Below is a small trained network, with its code and all its weights. Each question gives an input and a class and asks what happens when units are switched off, that is, made to give their printed mean instead of their output.

import numpy as np


def w(rows, s, z=0):
    codes = np.array(rows[::2]) - 128.0
    scale = np.full(codes.shape[1], s)
    scale[-1] = z or s
    return codes * scale


def f(y):
    return y / 2 * (1 + np.tanh(0.7978845608 * (y + 0.044715 * y**3)))


def log_softmax(a):
    a = a - a.max(-1, keepdims=True)
    return a - np.log(np.exp(a).sum(-1, keepdims=True))


def net(x, mask):
    res = np.array(x, float).reshape(1, 6) / 4 @ E
    y = f(res @ A[0][:, :-1].T + A[0][:, -1])
    res = res + np.where(mask, y, B[0][:, -1]) @ B[0][:, :-1]
    return log_softmax(res[-1] @ U[:, :-1].T + U[:, -1])


A, B = {}, {}
E = w([
[128,132,126,133,132,139,134,134,130,125],'x0',
[214,62,94,117,66,101,122,252,93,120],'x1',
[199,163,79,35,169,127,109,113,254,96],'x2',
[130,93,153,130,143,97,112,127,147,138],'x3',
[50,140,85,103,203,35,134,176,86,53],'x4',
[130,219,219,99,142,179,27,182,81,110],'x5',
],0.0091)
A[0] = w([
[105,107,152,178,108,130,146,128,79,120,153],'neuron 0',
[167,107,116,113,98,111,151,203,108,127,117],'neuron 1',
[157,163,222,90,157,192,17,174,92,96,7],'neuron 2',
[103,139,115,146,165,165,112,66,122,133,137],'neuron 3',
[66,163,172,150,162,142,164,60,153,130,107],'neuron 4',
[170,96,85,145,56,86,147,186,115,110,90],'neuron 5',
[106,133,131,168,117,122,140,145,93,159,115],'neuron 6',
[77,135,122,70,187,111,103,174,90,71,126],'neuron 7',
[86,92,174,203,99,110,154,126,72,144,173],'neuron 8',
[185,66,110,117,113,150,99,194,95,138,109],'neuron 9',
[178,107,128,149,92,189,100,105,148,172,122],'neuron 10',
[142,42,36,155,101,98,254,62,155,160,4],'neuron 11',
[152,147,92,48,155,151,142,141,215,119,175],'neuron 12',
[64,146,141,133,153,141,118,52,142,167,87],'neuron 13',
[72,120,145,181,95,120,150,133,106,158,130],'neuron 14',
[102,132,131,180,118,112,143,137,86,135,114],'neuron 15',
[184,126,131,113,94,110,104,182,92,157,97],'neuron 16',
[163,155,75,49,151,121,93,122,205,96,163],'neuron 17',
[82,123,147,159,100,157,102,145,77,151,122],'neuron 18',
[188,101,165,131,78,168,128,81,126,175,150],'neuron 19',
[86,109,125,181,103,119,115,122,91,164,141],'neuron 20',
[153,132,170,197,55,159,161,109,197,166,97],'neuron 21',
[79,150,132,167,153,86,172,177,102,78,127],'neuron 22',
[58,115,94,127,146,55,151,148,132,35,127],'neuron 23',
[142,80,177,117,109,186,128,106,146,134,114],'neuron 24',
[155,135,177,111,90,189,88,125,137,201,98],'neuron 25',
],0.0096,0.0036)
B[0] = w([
[170,100,180,99,98,181,165,150,155,130,171],'neuron 0',
[82,102,81,112,214,174,38,136,129,63,190],'neuron 1',
[204,221,185,216,107,57,163,11,69,77,220],'neuron 2',
[119,93,100,124,179,139,77,161,142,98,168],'neuron 3',
[94,88,74,107,230,201,26,123,139,56,194],'neuron 4',
[116,125,115,123,211,184,57,128,108,100,205],'neuron 5',
[164,102,153,110,80,149,142,142,166,104,153],'neuron 6',
[54,140,52,176,66,53,150,152,93,219,206],'neuron 7',
[172,93,176,76,90,159,152,146,160,139,201],'neuron 8',
[121,108,96,117,209,183,68,145,140,54,193],'neuron 9',
[49,107,75,133,115,112,141,167,107,176,189],'neuron 10',
[205,242,172,221,147,53,159,2,53,86,249],'neuron 11',
[165,96,185,58,92,158,175,158,191,134,221],'neuron 12',
[125,108,58,134,193,188,47,117,145,48,185],'neuron 13',
[179,122,176,109,91,154,131,160,190,115,171],'neuron 14',
[159,71,179,115,97,151,143,119,135,152,157],'neuron 15',
[128,102,91,151,196,129,73,106,119,89,175],'neuron 16',
[191,49,198,68,52,148,183,159,203,158,231],'neuron 17',
[174,125,182,100,79,151,151,116,191,112,173],'neuron 18',
[65,115,92,126,115,115,131,183,103,189,200],'neuron 19',
[179,88,171,99,107,142,156,145,188,117,170],'neuron 20',
[68,103,77,137,112,70,126,157,93,222,198],'neuron 21',
[89,130,122,106,87,118,161,169,121,166,179],'neuron 22',
[60,111,79,167,73,98,153,187,78,197,209],'neuron 23',
[103,113,90,158,106,116,136,171,119,148,165],'neuron 24',
[55,165,69,165,96,73,164,149,105,184,189],'neuron 25',
],0.0071,0.013)
U = w([
[199,84,210,55,76,166,169,163,210,153,229],'0',
[14,130,65,171,95,63,142,176,91,244,190],'1',
[105,105,86,132,254,192,4,128,139,40,130],'2',
[205,231,179,230,130,40,152,36,75,92,2],'3',
],0.009,0.0016)

Each question gives the input, the list of numbers given to net, and the class t.
The units are the neurons (one row each of A and B). Each row of codes is followed by its name. A weight is (code - 128) times the scale printed after its matrix; where a second scale follows, it is the last column's (A, B and U).
mask holds one flag per neuron, in row order. A switched-off neuron (its flag False) gives its mean, the last column of its row in B, instead of its output. The means were averaged over made-up inputs and are rounded, as every weight is.
A unit's drop is (log p(t) with every unit on - log p(t) with that unit switched off) / (log p(t) with every unit on - log p(t) with every unit switched off).
The circuit of an input: a set's keep is (log p(t) with only the set's units on - log p(t) with every unit switched off) / (log p(t) with every unit on - log p(t) with every unit switched off). Starting from the 12 units with the biggest drops (on a tie, the unit counted first), units are removed one at a time, each time the one whose removal leaves the highest keep (on an exact tie, the one counted first), for as long as the keep stays at least 0.8.
circuit, biggest first: the units of the circuit, biggest drop first
unit that matters most: the unit with the biggest drop
top k neurons: the k neurons with the biggest drops, biggest first
drop when u is switched off: that unit's drop, to one decimal
input [-6,-5,8,3,-1,8], class 0: circuit, biggest first -> (neuron 17)
input [3,-8,-1,-3,6,-7], class 2: top 2 neurons -> (neuron 4; neuron 13)
input [7,-1,7,1,-8,-3], class 1: top 2 neurons -> (neuron 21; neuron 10)
input [1,6,0,-8,-7,6], class 1: top 4 neurons -> (neuron 25; neuron 11; neuron 10; neuron 19)
input [7,1,5,-2,5,5], class 0: top 4 neurons -> (neuron 11; neuron 17; neuron 12; neuron 25)
input [-6,-3,1,6,0,-3], class 2: top 2 neurons -> (neuron 2; neuron 7)
input [0,8,-6,7,2,-5], class 2: top 2 neurons -> (neuron 5; neuron 1)
input [-2,-4,1,7,2,-4], class 2: top 2 neurons -> (neuron 2; neuron 4)
input [1,-8,2,0,-8,-4], class 1: top 2 neurons -> (neuron 21; neuron 19)
input [7,-1,3,-4,8,7], class 1: top 2 neurons -> (neuron 7; neuron 11)
input [0,2,2,-1,1,-3], class 3: top 3 neurons -> (neuron 4; neuron 8; neuron 11)
input [2,1,-2,-4,-2,0], class 0: top 3 neurons -> (neuron 7; neuron 23; neuron 11)
input [8,6,4,-6,-7,3], class 1: drop when neuron 25 is switched off -> 0.2
input [-4,7,-5,1,6,1], class 2: unit that matters most -> neuron 1
input [8,6,1,8,-6,1], class 1: drop when neuron 25 is switched off -> 0.5
input [6,-3,-1,4,-3,7], class 3: drop when neuron 2 is switched off -> 1.7
